Moves between objects:
fo: j340->j370, j370->j392, j841->j772, j968->j486, j925->j980, j519->j369, j91->j655, j774->j40, j372->j323, j513->j372, j293->j974, j911->j984, j688->j473, j745->j968, j757->j519, j916->j215, j410->j355, j197->j555, j912->j774, j970->j916, j249->j417, j536->j483, j417->j718, j167->j544, j555->j340, j883->j911, j504->j883, j974->j450, j515->j945, j857->j403, j486->j547, j323->j841, j396->j249, j945->j167, j537->j553, j13->j857, j655->j295, j450->j542, j610->j970, j215->j537, j403->j91, j772->j504, j473->j610, j844->j925, j392->j515, j502->j844, j713->j13, j542->j536, j295->j688, j369->j513, j718->j502, j843->j197, j640->j757, j97->j320, j852->j912, j40->j640, j547->j852, j980->j324, j962->j721, j324->j65, j553->j410, j544->j745, j984->j713, j65->j176, j320->j843, j355->j293, j483->j396, j721->j97, j176->j962
gu: j340->j968, j370->j486, j841->j857, j968->j757, j925->j320, j519->j883, j91->j215, j774->j323, j372->j713, j513->j984, j293->j417, j911->j295, j688->j410, j745->j640, j757->j504, j916->j450, j410->j396, j197->j544, j912->j372, j970->j974, j249->j65, j536->j925, j417->j176, j167->j774, j555->j745, j883->j655, j504->j91, j974->j718, j515->j852, j857->j970, j486->j519, j323->j13, j396->j324, j945->j912, j537->j536, j13->j610, j655->j537, j450->j502, j610->j293, j215->j542, j403->j916, j772->j403, j473->j355, j844->j97, j392->j547, j502->j721, j713->j473, j542->j844, j295->j553, j369->j911, j718->j962, j843->j167, j640->j772, j97->j515, j852->j513, j40->j841, j547->j369, j980->j843, j962->j370, j324->j197, j553->j483, j544->j40, j984->j688, j65->j555, j320->j945, j355->j249, j483->j980, j721->j392, j176->j340
va: j340->j249, j370->j417, j841->j167, j968->j65, j925->j215, j519->j340, j91->j640, j774->j320, j372->j515, j513->j392, j293->j713, j911->j486, j688->j369, j745->j324, j757->j555, j916->j841, j410->j911, j197->j483, j912->j97, j970->j323, j249->j688, j536->j91, j417->j473, j167->j925, j555->j396, j883->j968, j504->j745, j974->j13, j515->j502, j857->j774, j486->j176, j323->j945, j396->j295, j945->j844, j537->j504, j13->j912, j655->j757, j450->j857, j610->j372, j215->j772, j403->j40, j772->j544, j473->j513, j844->j916, j392->j718, j502->j970, j713->j852, j542->j403, j295->j519, j369->j370, j718->j610, j843->j536, j640->j197, j97->j450, j852->j721, j40->j843, j547->j962, j980->j537, j962->j293, j324->j553, j553->j883, j544->j980, j984->j547, j65->j410, j320->j542, j355->j984, j483->j655, j721->j974, j176->j355
te: j340->j911, j370->j984, j841->j542, j968->j295, j925->j40, j519->j410, j91->j980, j774->j916, j372->j974, j513->j293, j293->j392, j911->j249, j688->j176, j745->j655, j757->j553, j916->j320, j410->j340, j197->j504, j912->j970, j970->j97, j249->j486, j536->j544, j417->j547, j167->j403, j555->j883, j883->j396, j504->j483, j974->j515, j515->j13, j857->j844, j486->j688, j323->j450, j396->j968, j945->j857, j537->j197, j13->j502, j655->j324, j450->j945, j610->j721, j215->j843, j403->j925, j772->j536, j473->j962, j844->j774, j392->j713, j502->j912, j713->j718, j542->j167, j295->j65, j369->j355, j718->j852, j843->j772, j640->j537, j97->j323, j852->j610, j40->j215, j547->j473, j980->j640, j962->j513, j324->j757, j553->j555, j544->j91, j984->j417, j65->j519, j320->j841, j355->j370, j483->j745, j721->j372, j176->j369
na: j340->j410, j370->j355, j841->j320, j968->j396, j925->j403, j519->j65, j91->j544, j774->j844, j372->j721, j513->j962, j293->j513, j911->j340, j688->j486, j745->j483, j757->j324, j916->j774, j410->j519, j197->j537, j912->j502, j970->j912, j249->j911, j536->j772, j417->j984, j167->j542, j555->j553, j883->j555, j504->j197, j974->j372, j515->j974, j857->j945, j486->j249, j323->j97, j396->j883, j945->j450, j537->j640, j13->j515, j655->j745, j450->j323, j610->j852, j215->j40, j403->j167, j772->j843, j473->j547, j844->j857, j392->j293, j502->j13, j713->j392, j542->j841, j295->j968, j369->j176, j718->j713, j843->j215, j640->j980, j97->j970, j852->j718, j40->j925, j547->j417, j980->j91, j962->j473, j324->j655, j553->j757, j544->j536, j984->j370, j65->j295, j320->j916, j355->j369, j483->j504, j721->j610, j176->j688
ba: j340->j176, j370->j962, j841->j40, j968->j340, j925->j536, j519->j486, j91->j504, j774->j167, j372->j912, j513->j852, j293->j610, j911->j369, j688->j984, j745->j555, j757->j968, j916->j403, j410->j688, j197->j324, j912->j945, j970->j857, j249->j355, j536->j537, j417->j293, j167->j843, j555->j65, j883->j519, j504->j757, j974->j970, j515->j97, j857->j841, j486->j370, j323->j774, j396->j410, j945->j320, j537->j655, j13->j323, j655->j883, j450->j916, j610->j13, j215->j91, j403->j772, j772->j640, j473->j713, j844->j542, j392->j721, j502->j450, j713->j372, j542->j215, j295->j911, j369->j547, j718->j974, j843->j980, j640->j745, j97->j844, j852->j515, j40->j544, j547->j392, j980->j483, j962->j718, j324->j396, j553->j295, j544->j197, j984->j513, j65->j249, j320->j925, j355->j473, j483->j553, j721->j502, j176->j417

The rows follow the links: the fewer symbols apart two objects are, the more alike their rows tend to be.

Each row is also shifted at random along 3 hidden directions that mean nothing.

Some objects, each with a row of numbers:
j176
284,55,64,-100,-4,-13,15,43,-16,20,40,112,-22,107,-66,47,-9,-22,-69,-6,-28,-34,-50,-104,-87,-28,-34,58,-26,29,46
j610
42,-15,-54,-55,-134,82,-61,-23,-16,6,-6,73,70,45,128,122,-20,62,-47,-1,-86,-69,-17,1,-115,-135,25,-17,-116,78,33
j167
-149,-13,-63,91,8,84,-98,-53,8,-11,-26,-101,14,-105,97,-51,1,8,24,-14,39,-56,44,88,94,-76,86,-49,27,7,-52
j843
-84,63,-18,58,84,137,-161,-54,53,15,-11,-88,-34,-92,41,-76,20,-34,-48,16,64,-131,-10,35,143,-146,110,-32,25,28,-26
j553
220,67,92,2,87,-78,61,-26,51,-14,69,-48,-100,3,-104,-136,-68,-59,124,-129,20,35,15,-27,55,62,14,84,96,-45,-83
j974
5,115,-33,-19,-119,23,8,-12,0,-14,-52,68,26,13,117,103,27,89,45,-77,-103,28,28,45,-96,-176,122,-60,-107,96,-40
j340
-55,161,129,-104,2,-144,164,-11,118,-14,61,63,-120,78,-113,-51,-42,2,135,-138,-107,131,-21,-67,-52,43,-1,60,-57,-12,-51
j372
104,-120,-58,15,-115,-179,257,31,45,-44,-65,22,55,-41,27,94,61,115,104,87,-106,320,33,79,-65,248,-141,-124,-125,-83,41
j544
-80,74,23,59,112,20,-36,-16,60,4,-28,-81,-67,-90,-43,-106,55,-35,10,10,62,1,4,32,150,-22,66,-37,47,-18,-43
j403
-166,-38,-52,96,27,24,-20,-45,41,-16,-34,-115,4,-116,64,-67,12,19,56,18,33,35,37,96,114,22,33,-65,19,-34,-38
j542
-47,-23,-60,119,4,-19,22,-40,10,-36,-56,-104,4,-123,65,-57,11,37,117,-29,22,83,73,122,86,33,64,-71,36,-30,-77
j417
-3,53,33,-85,-79,-25,26,30,-72,5,25,116,16,127,-4,89,-48,15,-3,-87,-66,-33,-4,-71,-166,-68,13,83,-8,62,-3
j883
-45,-50,74,-52,67,-25,12,-37,62,11,108,-30,-55,33,-93,-100,-93,-75,20,-23,12,-30,-50,-68,36,110,-96,102,35,-67,11
j355
234,120,80,-74,-35,-135,145,50,-19,-15,11,107,-49,106,-82,41,-11,16,76,-115,-74,102,12,-62,-127,9,15,49,-5,26,-43
j774
110,-172,-110,143,-6,-30,42,28,-69,-19,-84,-97,82,-122,57,9,62,39,16,120,67,105,68,114,66,157,-53,-105,60,-70,9
j504
-31,72,62,50,128,-34,11,16,10,0,3,-55,-80,-36,-109,-122,17,-60,36,-40,78,11,18,-7,117,34,38,27,121,-36,-57
j483
-5,-32,34,39,133,2,-38,21,-4,19,26,-67,-44,-29,-110,-104,7,-87,-40,45,111,-36,-10,-34,115,84,-36,36,114,-56,3
j745
218,-118,15,34,144,72,-114,11,-28,26,45,-73,-2,-28,-84,-84,1,-115,-136,122,147,-127,-40,-52,128,85,-91,42,117,-67,66
j912
-54,99,-67,27,-71,79,-70,15,-65,0,-94,53,54,-11,113,104,74,68,-40,-20,-27,-44,39,51,-54,-204,159,-76,-43,108,-28
j984
-119,45,49,-99,-68,-40,44,38,-68,10,31,127,4,136,-35,84,-38,5,-15,-74,-57,-22,-18,-87,-163,-41,-9,80,-10,52,11
j91
15,24,6,61,121,68,-90,-5,35,16,-15,-78,-36,-77,-39,-94,53,-60,-61,73,101,-65,-18,12,160,-24,36,-25,57,-20,-1
j249
-184,36,86,-129,5,-28,33,17,49,22,74,91,-42,110,-90,22,-29,-33,-53,5,-54,-16,-77,-119,-63,19,-81,78,-62,1,62
j519
-13,-62,78,-94,31,-108,124,-7,118,2,89,17,-54,50,-119,-43,-47,-36,23,38,-51,105,-67,-77,2,202,-174,54,-68,-97,66
j473
-49,-30,8,-71,-101,-63,76,25,-59,-5,22,100,39,109,10,95,-51,37,28,-52,-78,35,2,-50,-163,30,-50,51,-34,19,19
j215
198,80,-27,82,70,121,-132,-60,59,5,-27,-106,-32,-110,61,-88,30,-14,1,-18,48,-97,17,71,150,-151,141,-44,21,27,-58
j911
54,-39,66,-113,26,-58,66,20,75,16,70,59,-30,73,-103,6,-17,-35,-53,72,-33,34,-81,-105,-25,124,-154,50,-71,-56,91
j323
-171,-19,-85,72,-41,19,-11,45,-88,-10,-105,9,71,-48,74,77,85,54,-31,59,29,33,55,73,-17,-41,57,-93,14,35,-6

The symbols that take the first to the second take the third to the fourth, perhaps in another order. What is the fourth?
Answers are names.
-78,-82,63,-126,24,-23,32,15,65,31,88,71,-10,89,-95,16,-28,-48,-101,107,-20,-8,-101,-116,-35,122,-178,60,-76,-54,122
: -58,79,50,-108,-50,14,-22,39,-67,21,35,131,-2,149,-25,84,-42,-9,-51,-80,-50,-89,-24,-103,-149,-117,30,91,-6,81,14
:: -86,-82,-41,-47,-130,-59,99,-6,0,-14,1,54,68,44,62,101,-22,72,43,11,-103,93,5,11,-130,71,-84,-24,-105,-6,37
: j13

-172,-140,-86,111,16,7,1,-30,22,-16,-37,-120,45,-129,58,-47,15,17,26,92,48,57,33,102,113,119,-48,-81,19,-76,6
: -90,106,-5,86,55,19,-23,-55,79,-21,-29,-105,-60,-118,28,-104,28,6,93,-59,14,25,40,79,132,-69,123,-56,20,-2,-93
:: 149,135,98,-102,-4,-90,102,30,31,0,31,105,-69,101,-96,18,-13,-4,33,-82,-72,59,-23,-86,-87,-14,7,57,-35,29,-18
: j370

70,14,26,-48,-100,-157,191,33,-32,-26,1,87,8,87,-22,69,-38,62,129,-106,-107,166,40,-9,-156,93,-42,28,-27,-1,-32
: 200,-200,-98,-18,-109,7,35,10,-6,5,-28,27,117,-10,86,133,34,69,-81,179,-50,74,-27,24,-63,130,-159,-80,-136,-36,130
:: -196,-56,-76,116,-30,-62,72,40,-75,-29,-97,-40,53,-82,47,24,66,58,65,17,25,127,86,109,14,74,27,-96,54,-26,-47
: j925

-304,-23,-83,-16,-97,74,-49,19,-41,9,-58,64,85,11,107,130,54,67,-90,75,-41,-24,-11,18,-69,-100,19,-72,-100,63,52
: 7,-167,-129,98,1,170,-188,-24,-85,19,-35,-94,109,-87,123,13,17,-14,-126,136,104,-162,5,72,80,-42,-6,-54,44,7,55
:: -55,5,-74,-15,-102,81,-57,-2,-27,6,-57,55,77,12,123,128,47,70,-76,52,-52,-45,-5,28,-78,-138,46,-66,-105,76,39
: j916

142,43,-29,100,55,40,-48,-55,66,-19,-36,-116,-31,-133,46,-95,32,8,59,-9,37,12,37,94,145,-45,100,-76,15,-12,-70
: -82,-62,-1,68,124,22,-34,6,43,11,-10,-90,-27,-94,-72,-86,69,-51,-72,136,108,1,-27,12,163,103,-58,-42,51,-79,46
:: 163,-93,-107,107,-20,20,-12,48,-98,-11,-109,-25,89,-77,73,67,94,50,-48,117,59,40,55,94,19,32,13,-114,33,2,18
: j320

6,38,-34,-6,-127,-93,143,0,28,-38,-57,54,24,1,73,84,26,109,111,-46,-127,180,41,61,-100,5,24,-78,-116,19,-25
: 97,-120,-106,131,-6,27,-26,3,-67,-16,-72,-94,70,-109,80,1,38,29,10,72,68,26,63,110,69,57,0,-78,61,-35,-10
:: -8,-11,71,-90,54,92,-133,-52,46,32,126,-5,-47,67,-44,-69,-106,-95,-67,-34,20,-195,-80,-102,19,-47,-44,127,14,2,34
: j370

-94,50,96,-123,12,-57,66,5,77,15,73,76,-61,90,-97,-2,-36,-28,-3,-16,-61,30,-64,-104,-50,39,-78,67,-63,-15,44
: -18,-197,-50,-70,-103,7,12,18,-63,17,36,65,110,85,48,130,-44,22,-86,108,-41,-18,-44,-46,-135,107,-175,29,-69,-18,123
:: -180,77,-51,100,-8,71,-88,-51,-28,-23,-46,-78,6,-85,108,-39,-12,32,82,-107,17,-55,80,103,50,-154,173,-37,56,55,-110
: j640

33,64,-27,93,47,49,-57,-51,62,-17,-27,-108,-37,-117,48,-91,21,2,63,-34,28,-3,36,92,134,-71,117,-60,15,2,-75
: -214,-151,-91,99,19,44,-43,-35,15,-6,-26,-120,57,-121,66,-38,14,10,-10,100,59,10,19,89,116,91,-51,-67,12,-62,27
:: 25,186,122,-110,2,-89,96,17,51,2,43,104,-95,106,-93,-5,-27,-1,65,-134,-89,50,-21,-86,-90,-62,46,70,-42,46,-40
: j340

132,-109,-100,104,-39,-98,131,71,-60,-26,-129,-14,76,-85,36,77,121,84,12,138,21,201,61,102,8,165,-54,-145,-13,-59,24
: 137,45,-66,123,-32,-48,50,35,-77,-33,-123,-32,32,-82,61,22,74,69,87,-42,19,113,111,117,12,-35,126,-108,55,28,-96
:: -106,31,86,22,102,-130,106,3,34,-18,47,-59,-93,-5,-138,-140,-43,-55,120,-86,39,96,28,-17,68,154,-30,69,110,-78,-68
: j555

-166,22,84,-102,-17,-132,150,56,11,1,35,107,-32,110,-113,42,-8,-7,9,-7,-65,113,-33,-93,-101,116,-102,48,-39,-27,42
: -70,54,37,-78,-98,-62,64,24,-62,-2,21,114,10,121,1,86,-56,28,46,-114,-79,20,11,-55,-174,-42,14,67,-17,56,-23
:: 82,-77,-81,82,46,189,-210,-59,15,16,-13,-112,43,-115,104,-46,17,-34,-101,95,84,-175,-14,57,139,-105,48,-46,11,12,27
: j544

4,-8,45,-69,-59,-135,154,55,-49,-10,14,104,2,107,-65,71,-23,22,42,-35,-65,124,0,-59,-142,116,-86,46,-15,-13,14
: 153,-44,-4,-84,-81,49,-58,30,-92,22,36,109,64,118,29,110,-51,0,-93,-4,-34,-112,-38,-76,-152,-67,-41,74,-17,61,57
:: 119,-95,-26,84,116,24,-27,-6,65,9,-26,-118,-8,-126,-44,-90,75,-34,-63,169,96,32,-11,40,188,132,-74,-72,24,-95,55
: j91

249,-60,-7,59,142,94,-132,14,2,33,-6,-87,-10,-75,-57,-80,58,-87,-139,149,147,-104,-41,-12,174,28,-28,-18,83,-43,58
: -426,10,-30,63,41,74,-88,-56,56,-4,-10,-96,-17,-94,49,-71,8,-9,14,4,38,-50,5,58,115,-53,62,-41,7,-6,-30
:: 112,92,92,-124,21,17,-21,-33,89,25,95,55,-70,82,-58,-29,-60,-45,-18,-63,-57,-78,-71,-106,-23,-68,-5,89,-59,23,17
: j553

13,230,-4,-13,-131,-29,63,-27,18,-33,-67,71,-25,17,111,77,17,112,147,-189,-144,77,63,68,-117,-227,212,-57,-99,124,-120
: -45,8,-67,108,-6,60,-73,-40,-30,-16,-52,-91,21,-97,101,-31,3,23,62,-57,31,-38,67,107,70,-91,126,-55,54,28,-83
:: -65,28,19,45,127,64,-95,0,26,15,-10,-68,-40,-62,-53,-97,47,-67,-70,55,102,-83,-13,-2,146,-35,42,-12,69,-17,-7
: j295

-105,34,-45,64,51,172,-190,-67,37,11,-8,-96,-4,-91,91,-67,2,-22,-52,6,56,-169,-3,53,126,-174,123,-32,14,42,-31
: -94,-87,60,-63,66,26,-47,-31,47,27,115,-29,-24,42,-77,-79,-96,-92,-42,15,38,-97,-65,-89,40,91,-121,111,33,-60,50
:: -125,-5,-91,42,-62,84,-75,35,-88,4,-93,34,86,-23,106,115,78,55,-94,74,15,-47,22,47,-30,-124,72,-88,-30,68,23
: j536

-158,30,101,-108,28,-35,29,-40,107,12,108,30,-74,73,-82,-56,-81,-45,25,-51,-51,-15,-65,-94,-12,41,-68,96,-44,-28,21
: 11,17,56,-83,-50,-136,148,59,-37,-7,15,104,-8,112,-74,64,-12,16,32,-36,-57,109,0,-69,-136,95,-69,47,-14,-11,16
:: -28,16,32,46,130,31,-70,10,7,15,-2,-66,-47,-49,-76,-95,35,-74,-51,47,112,-60,-12,-12,138,9,15,2,97,-30,-3
: j396

